Below is a small trained network, with its code and all its weights. Each question gives an input and a class and asks what happens when units are switched off, that is, made to give their printed mean instead of their output.

import numpy as np


def w(rows, s, z=0):
    codes = np.array(rows[::2]) - 128.0
    scale = np.full(codes.shape[1], s)
    scale[-1] = z or s
    return codes * scale


def f(y):
    return np.maximum(y, 0)


def log_softmax(a):
    a = a - a.max(-1, keepdims=True)
    return a - np.log(np.exp(a).sum(-1, keepdims=True))


def net(x, mask):
    res = np.array(x, float).reshape(1, 6) / 4 @ E
    y = f(res @ A[0][:, :-1].T + A[0][:, -1])
    res = res + np.where(mask, y, B[0][:, -1]) @ B[0][:, :-1]
    return log_softmax(res[-1] @ U[:, :-1].T + U[:, -1])


A, B = {}, {}
E = w([
[128,129,127,128,128,129,128,127],'x0',
[163,45,91,15,151,205,104,33],'x1',
[191,45,200,118,90,50,62,202],'x2',
[129,128,127,129,127,129,128,127],'x3',
[201,98,185,132,205,121,253,146],'x4',
[12,27,207,167,163,161,150,124],'x5',
],0.0046)
A[0] = w([
[149,121,134,130,138,127,165,130,91],'n1',
[175,169,113,115,123,116,120,132,114],'n2',
[64,86,157,134,139,131,135,132,73],'n3',
[110,148,111,129,129,144,150,117,73],'n4',
[129,154,132,150,123,113,133,144,70],'n5',
[52,76,160,137,143,131,137,133,75],'n6',
[115,159,142,163,120,106,137,156,60],'n7',
[71,88,154,138,136,132,133,129,76],'n8',
[189,108,148,137,154,126,225,129,79],'n9',
[125,140,135,143,127,122,129,138,85],'n10',
[167,75,158,127,109,98,82,167,47],'n11',
[116,157,143,160,121,115,136,157,51],'n12',
[169,73,159,130,109,95,79,165,45],'n13',
[110,179,151,187,117,95,137,170,66],'n14',
[167,66,108,73,130,169,104,79,2],'n15',
[147,100,121,103,135,141,120,104,5],'n16',
[146,153,126,120,127,121,125,132,118],'n17',
[60,150,95,131,94,131,10,114,16],'n18',
[114,147,121,130,128,135,147,123,99],'n19',
[143,120,132,130,137,127,164,129,77],'n20',
[184,180,114,109,122,116,116,133,90],'n21',
[163,151,114,122,131,127,119,134,93],'n22',
[91,170,99,128,135,156,174,107,73],'n23',
[86,174,97,126,136,156,170,102,68],'n24',
[164,119,142,130,142,125,190,130,92],'n25',
[187,178,110,114,127,113,114,129,86],'n26',
[167,157,113,120,125,123,121,133,94],'n27',
],0.014,0.0011)
B[0] = w([
[125,140,139,124,118,120,112,160,158],'n1',
[125,114,110,174,94,140,140,120,190],'n2',
[137,116,95,178,85,141,144,122,190],'n3',
[134,145,138,138,155,126,124,108,161],'n4',
[116,101,115,98,131,129,133,122,161],'n5',
[138,115,92,187,75,143,149,120,203],'n6',
[117,85,121,78,140,132,132,114,178],'n7',
[136,121,97,171,89,142,146,125,185],'n8',
[132,167,151,105,100,113,89,218,213],'n9',
[122,115,126,109,130,131,129,121,145],'n10',
[135,185,147,150,185,127,123,75,209],'n11',
[118,91,124,80,135,131,131,113,172],'n12',
[140,187,146,151,189,127,124,75,212],'n13',
[105,62,113,48,146,134,136,106,210],'n14',
[93,50,112,51,149,124,147,107,215],'n15',
[109,96,117,93,133,125,134,119,161],'n16',
[128,123,115,143,112,133,136,124,156],'n17',
[144,166,171,98,102,106,102,251,254],'n18',
[133,141,136,127,147,130,127,112,150],'n19',
[129,142,136,122,118,120,114,156,154],'n20',
[127,112,108,184,92,144,150,124,201],'n21',
[126,113,123,159,106,137,139,123,166],'n22',
[145,164,148,145,177,117,121,81,195],'n23',
[144,162,153,148,180,115,115,79,200],'n24',
[130,149,146,115,110,119,103,182,180],'n25',
[128,114,105,181,88,144,147,121,202],'n26',
[122,117,115,166,106,140,138,125,174],'n27',
],0.027,0.0072)
U = w([
[146,108,48,241,31,184,194,114,218],'0',
[143,183,195,80,93,85,49,255,117],'1',
[69,22,97,4,177,132,159,79,139],'2',
[172,233,180,171,253,113,111,20,2],'3',
],0.0058,8.5e-05)

Each question gives the input, the list of numbers given to net, and the class t.
The units are the neurons (one row each of A and B). Each row of codes is followed by its name. A weight is (code - 128) times the scale printed after its matrix; where a second scale follows, it is the last column's (A, B and U).
mask holds one flag per neuron, in row order. A switched-off neuron (its flag False) gives its mean, the last column of its row in B, instead of its output. The means were averaged over made-up inputs and are rounded, as every weight is.
A unit's drop is (log p(t) with every unit on - log p(t) with that unit switched off) / (log p(t) with every unit on - log p(t) with every unit switched off).
unit that matters most: the unit with the biggest drop
k most important neurons: the k neurons with the biggest drops, biggest first
drop of u: that unit's drop, to one decimal
input [-8,-6,7,0,5,2], class 3: most important neuron : n13
input [-2,0,-8,-1,8,3], class 1: 2 most important neurons : n9; n25
input [-8,-7,-5,2,6,2], class 2: 4 most important neurons : n14; n18; n7; n12
input [-6,-5,6,0,-7,8], class 0: 2 most important neurons : n6; n3
input [-5,1,8,0,-3,5], class 3: 2 most important neurons : n13; n11
input [7,-6,-1,-2,5,0], class 2: 3 most important neurons : n18; n14; n7
input [-2,2,-6,2,-4,-5], class 3: 2 most important neurons : n24; n23
input [3,5,3,-5,2,1], class 2: 2 most important neurons : n15; n18
input [-7,3,1,3,4,-2], class 1: 2 most important neurons : n9; n14
input [-1,7,-5,-2,6,8], class 0: 2 most important neurons : n6; n3
input [0,-5,1,-8,-4,4], class 2: 2 most important neurons : n14; n9
input [-7,6,2,7,-3,1], class 2: drop of n15 : 0.7
input [5,-5,5,7,-3,8], class 0: drop of n6 : 0.4
input [8,4,2,-7,6,1], class 1: unit that matters most : n9
input [6,-3,4,0,0,-7], class 0: drop of n20 : 0.0
